Below is a small trained network, with its code and all its weights. Each question gives an input and a class and asks what happens when units are switched off, that is, made to give their printed mean instead of their output.

import numpy as np


def w(rows, s, z=0):
    codes = np.array(rows[::2]) - 128.0
    scale = np.full(codes.shape[1], s)
    scale[-1] = z or s
    return codes * scale


def norm(h):
    return h / np.sqrt((h * h).mean(-1, keepdims=True) + 1e-5)


def f(y):
    return y / 2 * (1 + np.tanh(0.7978845608 * (y + 0.044715 * y**3)))


def log_softmax(a):
    a = a - a.max(-1, keepdims=True)
    return a - np.log(np.exp(a).sum(-1, keepdims=True))


def net(x, mask):
    res = np.array(x, float).reshape(1, 4) / 4 @ E
    u = 0
    for l in range(2):
        y = f(norm(res) @ A[l][:, :-1].T + A[l][:, -1])
        res = res + np.where(mask[u : u + 7], y, B[l][:, -1]) @ B[l][:, :-1]
        u += 7
    return log_softmax(norm(res)[-1] @ U[:, :-1].T + U[:, -1])


A, B = {}, {}
E = w([
[48,127,165,2],'x0',
[203,121,96,135],'x1',
[198,127,228,127],'x2',
[137,2,116,227],'x3',
],0.0092)
A[0] = w([
[83,249,105,223,29],'L0N1',
[102,156,245,190,121],'L0N2',
[53,175,176,140,156],'L0N3',
[54,28,123,131,2],'L0N4',
[50,134,200,112,48],'L0N5',
[78,82,243,203,82],'L0N6',
[158,120,156,112,87],'L0N7',
],0.015,0.0065)
B[0] = w([
[218,198,68,99,223],'L0N1',
[188,99,75,81,240],'L0N2',
[161,96,105,29,239],'L0N3',
[87,132,254,196,206],'L0N4',
[140,121,60,180,211],'L0N5',
[165,32,43,83,255],'L0N6',
[148,134,140,120,136],'L0N7',
],0.025,0.0044)
A[1] = w([
[5,191,69,49,49],'L1N1',
[137,160,3,251,85],'L1N2',
[161,104,230,39,53],'L1N3',
[55,54,199,106,155],'L1N4',
[154,174,96,91,254],'L1N5',
[165,69,119,109,185],'L1N6',
[80,37,168,202,101],'L1N7',
],0.016,0.0035)
B[1] = w([
[63,155,152,2,188],'L1N1',
[104,215,51,187,225],'L1N2',
[171,105,150,184,174],'L1N3',
[49,170,156,68,183],'L1N4',
[99,147,174,158,254],'L1N5',
[80,147,172,155,231],'L1N6',
[73,33,145,176,208],'L1N7',
],0.022,0.0088)
U = w([
[191,9,83,90,176],'0',
[143,246,54,185,135],'1',
[209,191,91,52,127],'2',
[128,123,154,139,13],'3',
[79,154,184,1,151],'4',
[206,131,245,168,141],'5',
[21,42,193,151,150],'6',
[96,89,77,251,128],'7',
],0.021,0.011)

Each question gives the input, the list of numbers given to net, and the class t.
The units are the neurons (one row each of A and B). Each row of codes is followed by its name. A weight is (code - 128) times the scale printed after its matrix; where a second scale follows, it is the last column's (A, B and U).
mask holds one flag per neuron, layer by layer. A switched-off neuron (its flag False) gives its mean, the last column of its row in B, instead of its output. The means were averaged over made-up inputs and are rounded, as every weight is.
A unit's drop is (log p(t) with every unit on - log p(t) with that unit switched off) / (log p(t) with every unit on - log p(t) with every unit switched off).
The circuit of an input: a set's keep is (log p(t) with only the set's units on - log p(t) with every unit switched off) / (log p(t) with every unit on - log p(t) with every unit switched off). Starting from the 12 units with the biggest drops (on a tie, the unit counted first), units are removed one at a time, each time the one whose removal leaves the highest keep (on an exact tie, the one counted first), for as long as the keep stays at least 0.8.
units of the circuit, in order: the units of the circuit, biggest drop first
top k neurons: the k neurons with the biggest drops, biggest first
top k neurons in layer l: the k neurons of layer l with the biggest drops, biggest first
drop when u is switched off: that unit's drop, to one decimal
input [-5,-6,-7,8], class 6: units of the circuit, in order	L0N4, L0N5
input [-8,0,6,0], class 1: units of the circuit, in order	L1N7
input [-4,8,7,-4], class 5: top 3 neurons	L0N5, L1N2, L0N1
input [0,7,1,8], class 6: top 4 neurons	L0N1, L0N5, L1N7, L0N2
input [4,-8,7,8], class 0: top 2 neurons	L0N6, L0N2
input [-3,3,2,1], class 1: top 4 neurons	L0N4, L0N3, L1N2, L0N6
input [5,-4,4,7], class 0: top 3 neurons	L0N6, L0N2, L1N5
input [-6,-6,-3,-4], class 2: top 2 neurons	L0N1, L0N3
input [-7,5,7,1], class 1: top 3 neurons	L0N3, L0N4, L1N7
input [-4,1,6,2], class 0: top 3 neurons in layer 0	L0N6, L0N2, L0N5
input [1,3,-8,-2], class 4: top 2 neurons	L1N1, L0N5
input [-3,4,-8,3], class 1: top 2 neurons	L1N2, L0N4
input [4,7,-7,2], class 6: top 3 neurons in layer 0	L0N1, L0N3, L0N4
input [-1,-5,0,-2], class 2: top neuron in layer 1	L1N7
input [3,8,-1,4], class 6: top 2 neurons in layer 0	L0N1, L0N5
input [-2,-8,-6,-5], class 2: top 4 neurons in layer 0	L0N1, L0N3, L0N4, L0N5
input [-4,-8,3,-3], class 2: top 2 neurons	L0N1, L1N7
input [2,8,-3,8], class 6: top 3 neurons in layer 0	L0N4, L0N1, L0N5
input [-8,8,0,1], class 1: drop when L0N4 is switched off	0.2
input [6,7,7,-6], class 5: units of the circuit, in order	L1N3
input [-6,0,6,7], class 0: drop when L1N2 is switched off	-0.1
input [-6,-5,-6,0], class 1: drop when L0N2 is switched off	0.0
input [4,-3,6,-3], class 0: drop when L0N5 is switched off	0.1
